Here is a tiny trained network, its code and every weight. The questions are about switching its units off for an input and a class, where a switched-off unit gives its printed mean instead of its output.

import numpy as np


def w(rows, s, z=0):
    codes = np.array(rows[::2]) - 128.0
    scale = np.full(codes.shape[1], s)
    scale[-1] = z or s
    return codes * scale


def f(y):
    return np.maximum(y, 0)


def log_softmax(a):
    a = a - a.max(-1, keepdims=True)
    return a - np.log(np.exp(a).sum(-1, keepdims=True))


def net(x, mask):
    res = np.array(x, float).reshape(1, 4) / 4 @ E
    y = f(res @ A[0][:, :-1].T + A[0][:, -1])
    res = res + np.where(mask, y, B[0][:, -1]) @ B[0][:, :-1]
    return log_softmax(res[-1] @ U[:, :-1].T + U[:, -1])


A, B = {}, {}
E = w([
[114,20,246,231],'x0',
[2,128,211,44],'x1',
[202,10,151,35],'x2',
[127,128,128,128],'x3',
],0.0097)
A[0] = w([
[158,125,116,89,64],'neuron 1',
[151,175,120,131,255],'neuron 2',
[88,148,120,152,44],'neuron 3',
[111,52,189,224,147],'neuron 4',
[166,4,194,85,25],'neuron 5',
[203,35,135,26,151],'neuron 6',
[75,130,159,87,157],'neuron 7',
[47,76,205,131,43],'neuron 8',
[8,121,169,52,148],'neuron 9',
],0.023,0.0075)
B[0] = w([
[100,84,145,111,153],'neuron 1',
[192,194,55,171,181],'neuron 2',
[143,136,185,116,150],'neuron 3',
[171,101,221,230,241],'neuron 4',
[73,201,45,213,243],'neuron 5',
[59,14,26,92,252],'neuron 6',
[125,165,132,72,182],'neuron 7',
[61,216,144,206,210],'neuron 8',
[116,208,164,4,228],'neuron 9',
],0.037,0.028)
U = w([
[108,191,123,176,254],'0',
[193,106,211,197,139],'1',
[175,172,169,87,88],'2',
[128,163,251,153,100],'3',
[158,74,109,125,138],'4',
[139,54,152,219,56],'5',
[91,122,136,63,22],'6',
],0.013,0.0078)

Each question gives the input, the list of numbers given to net, and the class t.
The units are the neurons (one row each of A and B). Each row of codes is followed by its name. A weight is (code - 128) times the scale printed after its matrix; where a second scale follows, it is the last column's (A, B and U).
mask holds one flag per neuron, in row order. A switched-off neuron (its flag False) gives its mean, the last column of its row in B, instead of its output. The means were averaged over made-up inputs and are rounded, as every weight is.
A unit's drop is (log p(t) with every unit on - log p(t) with that unit switched off) / (log p(t) with every unit on - log p(t) with every unit switched off).
The circuit of an input: a set's keep is (log p(t) with only the set's units on - log p(t) with every unit switched off) / (log p(t) with every unit on - log p(t) with every unit switched off). Starting from all 9 units, units are removed one at a time, each time the one whose removal leaves the highest keep (on an exact tie, the one counted first), for as long as the keep stays at least 0.8.
units of the circuit, in order: the units of the circuit, biggest drop first
unit that matters most: the unit with the biggest drop
k most important neurons: the k neurons with the biggest drops, biggest first
drop when u is switched off: that unit's drop, to one decimal
input [0,-1,8,-6], class 4: 2 most important neurons -> (neuron 6; neuron 4)
input [-3,1,-5,-5], class 2: 3 most important neurons -> (neuron 5; neuron 6; neuron 8)
input [0,3,-1,-6], class 2: units of the circuit, in order -> (neuron 6; neuron 5; neuron 4)
input [-4,3,-6,-3], class 2: most important neuron -> (neuron 6)
input [-2,0,8,-2], class 4: 2 most important neurons -> (neuron 6; neuron 9)
input [-1,4,0,6], class 2: units of the circuit, in order -> (neuron 6; neuron 4; neuron 5)
input [1,-2,-5,0], class 1: units of the circuit, in order -> (neuron 5; neuron 6; neuron 9)
input [-5,-3,1,-4], class 4: 4 most important neurons -> (neuron 5; neuron 8; neuron 4; neuron 9)
input [6,0,5,1], class 5: 2 most important neurons -> (neuron 4; neuron 9)
input [1,3,-5,-5], class 3: 2 most important neurons -> (neuron 6; neuron 5)
input [0,-8,6,-6], class 4: units of the circuit, in order -> (neuron 4; neuron 6; neuron 9)
input [1,-1,-3,5], class 1: units of the circuit, in order -> (neuron 6; neuron 5; neuron 9)
input [-2,-2,1,0], class 4: units of the circuit, in order -> (neuron 5; neuron 4; neuron 9)
input [-1,6,1,5], class 6: 2 most important neurons -> (neuron 4; neuron 9)
input [7,8,-2,6], class 3: units of the circuit, in order -> (neuron 4)
input [7,-3,8,3], class 5: 2 most important neurons -> (neuron 4; neuron 6)
input [-1,1,6,7], class 6: 2 most important neurons -> (neuron 6; neuron 4)
input [1,7,-4,5], class 3: 2 most important neurons -> (neuron 6; neuron 8)
input [-6,2,-7,1], class 2: 2 most important neurons -> (neuron 5; neuron 6)
input [8,3,-2,-1], class 3: unit that matters most -> neuron 4
input [2,1,-7,0], class 3: 2 most important neurons -> (neuron 5; neuron 6)
input [-3,-1,4,-1], class 4: 2 most important neurons -> (neuron 9; neuron 4)
input [-5,-7,8,6], class 4: drop when neuron 9 is switched off -> 0.1
input [7,0,8,4], class 5: drop when neuron 1 is switched off -> 0.0
input [8,-5,5,-1], class 5: drop when neuron 4 is switched off -> 0.8
input [-1,7,-6,5], class 2: drop when neuron 6 is switched off -> 0.3
input [2,-4,0,-2], class 1: unit that matters most -> neuron 6
